Below is a small trained network, with its code and all its weights. Each question gives an input and a class and asks what happens when units are switched off, that is, made to give their printed mean instead of their output.

import numpy as np


def w(rows, s, z=0):
    codes = np.array(rows[::2]) - 128.0
    scale = np.full(codes.shape[1], s)
    scale[-1] = z or s
    return codes * scale


def f(y):
    return y / 2 * (1 + np.tanh(0.7978845608 * (y + 0.044715 * y**3)))


def log_softmax(a):
    a = a - a.max(-1, keepdims=True)
    return a - np.log(np.exp(a).sum(-1, keepdims=True))


def net(x, mask):
    res = np.array(x, float).reshape(1, 8) / 4 @ E
    y = f(res @ A[0][:, :-1].T + A[0][:, -1])
    res = res + np.where(mask, y, B[0][:, -1]) @ B[0][:, :-1]
    return log_softmax(res[-1] @ U[:, :-1].T + U[:, -1])


A, B = {}, {}
E = w([
[123,107,126,168,95,136,142],'x0',
[129,149,133,95,141,117,119],'x1',
[203,108,206,59,126,135,244],'x2',
[138,139,122,123,146,126,126],'x3',
[127,112,110,144,122,139,140],'x4',
[124,129,149,129,116,126,119],'x5',
[128,138,150,138,108,120,122],'x6',
[47,209,151,155,150,198,179],'x7',
],0.011)
A[0] = w([
[86,110,84,160,155,112,103,147],'n1',
[83,90,135,96,149,135,115,94],'n2',
[96,137,127,126,88,95,148,80],'n3',
[209,88,186,81,124,168,230,125],'n4',
[119,152,125,93,168,137,63,108],'n5',
[120,103,120,134,145,118,162,138],'n6',
[163,174,127,102,120,132,100,104],'n7',
[123,158,94,123,65,96,158,107],'n8',
[193,31,144,118,134,89,67,78],'n9',
[132,124,167,123,105,129,97,2],'n10',
[168,88,129,128,127,116,97,75],'n11',
[80,58,102,170,111,137,166,53],'n12',
[182,91,86,111,101,45,98,105],'n13',
[166,152,128,95,116,144,88,103],'n14',
[87,144,78,165,117,138,8,135],'n15',
[91,154,192,114,178,145,100,76],'n16',
[175,88,147,142,131,99,90,63],'n17',
[49,229,161,151,160,255,181,107],'n18',
],0.0092,0.0029)
B[0] = w([
[174,198,149,95,94,179,134,167],'n1',
[138,112,118,78,102,90,96,127],'n2',
[98,173,129,96,107,102,121,125],'n3',
[198,199,208,64,80,227,49,226],'n4',
[112,129,181,99,92,169,169,150],'n5',
[124,157,119,134,98,141,90,133],'n6',
[106,119,138,171,174,151,148,131],'n7',
[172,122,145,168,132,112,162,127],'n8',
[76,83,70,189,184,67,154,181],'n9',
[153,112,116,123,127,134,179,120],'n10',
[96,107,106,143,146,69,136,144],'n11',
[150,108,167,167,120,122,120,136],'n12',
[74,89,95,166,200,50,156,178],'n13',
[111,98,119,178,129,140,157,132],'n14',
[254,208,182,81,46,211,52,218],'n15',
[91,104,106,91,141,130,125,149],'n16',
[108,114,124,156,137,70,155,147],'n17',
[50,74,67,190,144,16,177,246],'n18',
],0.0078,0.013)
U = w([
[248,218,154,36,88,254,90,255],'0',
[3,66,56,145,182,44,188,1],'1',
],0.0097,0.00061)

Each question gives the input, the list of numbers given to net, and the class t.
The units are the neurons (one row each of A and B). Each row of codes is followed by its name. A weight is (code - 128) times the scale printed after its matrix; where a second scale follows, it is the last column's (A, B and U).
mask holds one flag per neuron, in row order. A switched-off neuron (its flag False) gives its mean, the last column of its row in B, instead of its output. The means were averaged over made-up inputs and are rounded, as every weight is.
A unit's drop is (log p(t) with every unit on - log p(t) with that unit switched off) / (log p(t) with every unit on - log p(t) with every unit switched off).
most important unit: the unit with the biggest drop
top k neurons: the k neurons with the biggest drops, biggest first
drop when u is switched off: that unit's drop, to one decimal
input [0,4,4,-2,6,-3,-4,-5], class 1: top 3 neurons => [n15, n9, n13]
input [-4,-1,-4,-5,-8,5,-3,5], class 1: top 3 neurons => [n18, n4, n16]
input [-8,7,4,-5,-2,0,1,8], class 1: most important unit => n18
input [0,-7,-2,-7,1,-6,-6,-2], class 0: top 2 neurons => [n18, n1]
input [-4,5,-3,-2,-7,-6,-8,-4], class 1: top 3 neurons => [n4, n13, n9]
input [5,4,1,2,-8,2,3,2], class 1: top 2 neurons => [n15, n4]
input [-3,0,-6,3,-2,-8,-5,-5], class 0: top 2 neurons => [n15, n18]
input [-8,-4,-6,-7,8,6,-2,-6], class 0: top 3 neurons => [n15, n18, n1]
input [-1,3,-7,2,-2,-4,-5,-5], class 0: drop when n15 is switched off => 5.1
input [2,-5,2,-3,-5,-5,2,3], class 1: drop when n18 is switched off => 0.1
input [1,-1,-7,-1,1,-4,3,0], class 0: drop when n18 is switched off => 0.0
